Below are the code and all the weights of a small trained network. Each question names an input and a class and asks about switching units off, where a switched-off unit gives its printed mean instead of its output.

import numpy as np


def w(rows, s, z=0):
    codes = np.array(rows[::2]) - 128.0
    scale = np.full(codes.shape[1], s)
    scale[-1] = z or s
    return codes * scale


def norm(h):
    return h / np.sqrt((h * h).mean(-1, keepdims=True) + 1e-5)


def f(y):
    return np.maximum(y, 0)


def log_softmax(a):
    a = a - a.max(-1, keepdims=True)
    return a - np.log(np.exp(a).sum(-1, keepdims=True))


def net(x, mask):
    res = np.array(x, float).reshape(1, 4) / 4 @ E
    u = 0
    for l in range(2):
        y = f(norm(res) @ A[l][:, :-1].T + A[l][:, -1])
        res = res + np.where(mask[u : u + 4], y, B[l][:, -1]) @ B[l][:, :-1]
        u += 4
    return log_softmax(norm(res)[-1] @ U[:, :-1].T + U[:, -1])


A, B = {}, {}
E = w([
[110,129,101,93,140,130,110,82,130],'x0',
[2,83,164,92,29,106,203,90,208],'x1',
[21,150,190,19,145,129,44,196,62],'x2',
[17,114,205,43,150,129,39,191,71],'x3',
],0.006)
A[0] = w([
[68,128,149,103,2,88,124,108,148,138],'0.n1',
[169,99,121,126,164,170,72,64,117,205],'0.n2',
[204,130,172,181,145,162,153,149,98,252],'0.n3',
[190,234,60,112,127,133,153,118,95,62],'0.n4',
],0.0082,0.0015)
B[0] = w([
[240,37,10,107,160,136,44,156,197,254],'0.n1',
[33,44,171,2,88,200,38,221,154,208],'0.n2',
[34,74,122,11,216,152,134,153,208,240],'0.n3',
[95,20,126,103,131,73,174,247,193,220],'0.n4',
],0.0059,0.0062)
A[1] = w([
[211,112,75,231,40,92,207,2,252,125],'1.n1',
[183,185,165,109,147,194,208,187,67,2],'1.n2',
[122,58,169,123,123,74,57,104,217,47],'1.n3',
[96,250,148,118,194,8,39,118,45,112],'1.n4',
],0.0059,0.0034)
B[1] = w([
[143,202,121,170,29,156,133,92,56,254],'1.n1',
[136,64,112,178,77,169,96,93,183,129],'1.n2',
[167,112,134,200,180,95,188,91,255,223],'1.n3',
[114,176,151,111,55,121,81,95,131,175],'1.n4',
],0.0093,0.0063)
U = w([
[203,91,59,183,138,158,173,128,225,47],'0',
[50,96,183,100,182,110,135,149,191,14],'1',
[126,255,165,175,77,201,102,84,63,252],'2',
],0.0079,0.0038)

Each question gives the input, the list of numbers given to net, and the class t.
The units are the neurons (one row each of A and B). Each row of codes is followed by its name. A weight is (code - 128) times the scale printed after its matrix; where a second scale follows, it is the last column's (A, B and U).
mask holds one flag per neuron, layer by layer. A switched-off neuron (its flag False) gives its mean, the last column of its row in B, instead of its output. The means were averaged over made-up inputs and are rounded, as every weight is.
A unit's drop is (log p(t) with every unit on - log p(t) with that unit switched off) / (log p(t) with every unit on - log p(t) with every unit switched off).
The circuit of an input: a set's keep is (log p(t) with only the set's units on - log p(t) with every unit switched off) / (log p(t) with every unit on - log p(t) with every unit switched off). Starting from all 8 units, units are removed one at a time, each time the one whose removal leaves the highest keep (on an exact tie, the one counted first), for as long as the keep stays at least 0.8.
circuit, biggest first: the units of the circuit, biggest drop first
top k neurons: the k neurons with the biggest drops, biggest first
k most important neurons of layer l: the k neurons of layer l with the biggest drops, biggest first
drop of u: that unit's drop, to one decimal
input [-7,5,-4,0], class 2: circuit, biggest first => 1.n1, 0.n4
input [-5,7,-7,-5], class 2: circuit, biggest first => 1.n1
input [6,7,-2,5], class 0: circuit, biggest first => 0.n1, 0.n3
input [8,7,-1,4], class 0: circuit, biggest first => 0.n1, 0.n3
input [7,-1,1,-4], class 1: circuit, biggest first => 0.n2, 0.n1
input [1,1,-2,-5], class 2: top 3 neurons => 1.n1, 0.n1, 0.n2
input [7,-7,-7,4], class 1: circuit, biggest first => 0.n2, 0.n3
input [-7,2,0,7], class 0: 2 most important neurons of layer 1 => 1.n3, 1.n4
input [-7,-6,8,-4], class 1: top 2 neurons => 1.n1, 0.n3
input [-6,-3,-8,6], class 1: top 2 neurons => 0.n3, 0.n1
input [-6,-5,6,5], class 2: 2 most important neurons of layer 1 => 1.n4, 1.n3
input [-2,3,-8,-7], class 2: top 2 neurons => 1.n1, 0.n1
input [0,-1,4,4], class 2: 2 most important neurons of layer 1 => 1.n4, 1.n3
input [-8,7,-1,3], class 0: top neuron => 0.n1
input [-3,-5,7,5], class 2: top 3 neurons => 1.n4, 0.n3, 0.n4
input [7,6,7,0], class 0: drop of 0.n1 => 1.0
input [2,5,-5,-4], class 2: drop of 1.n1 => 0.8
input [5,-2,3,8], class 2: drop of 0.n1 => 0.2
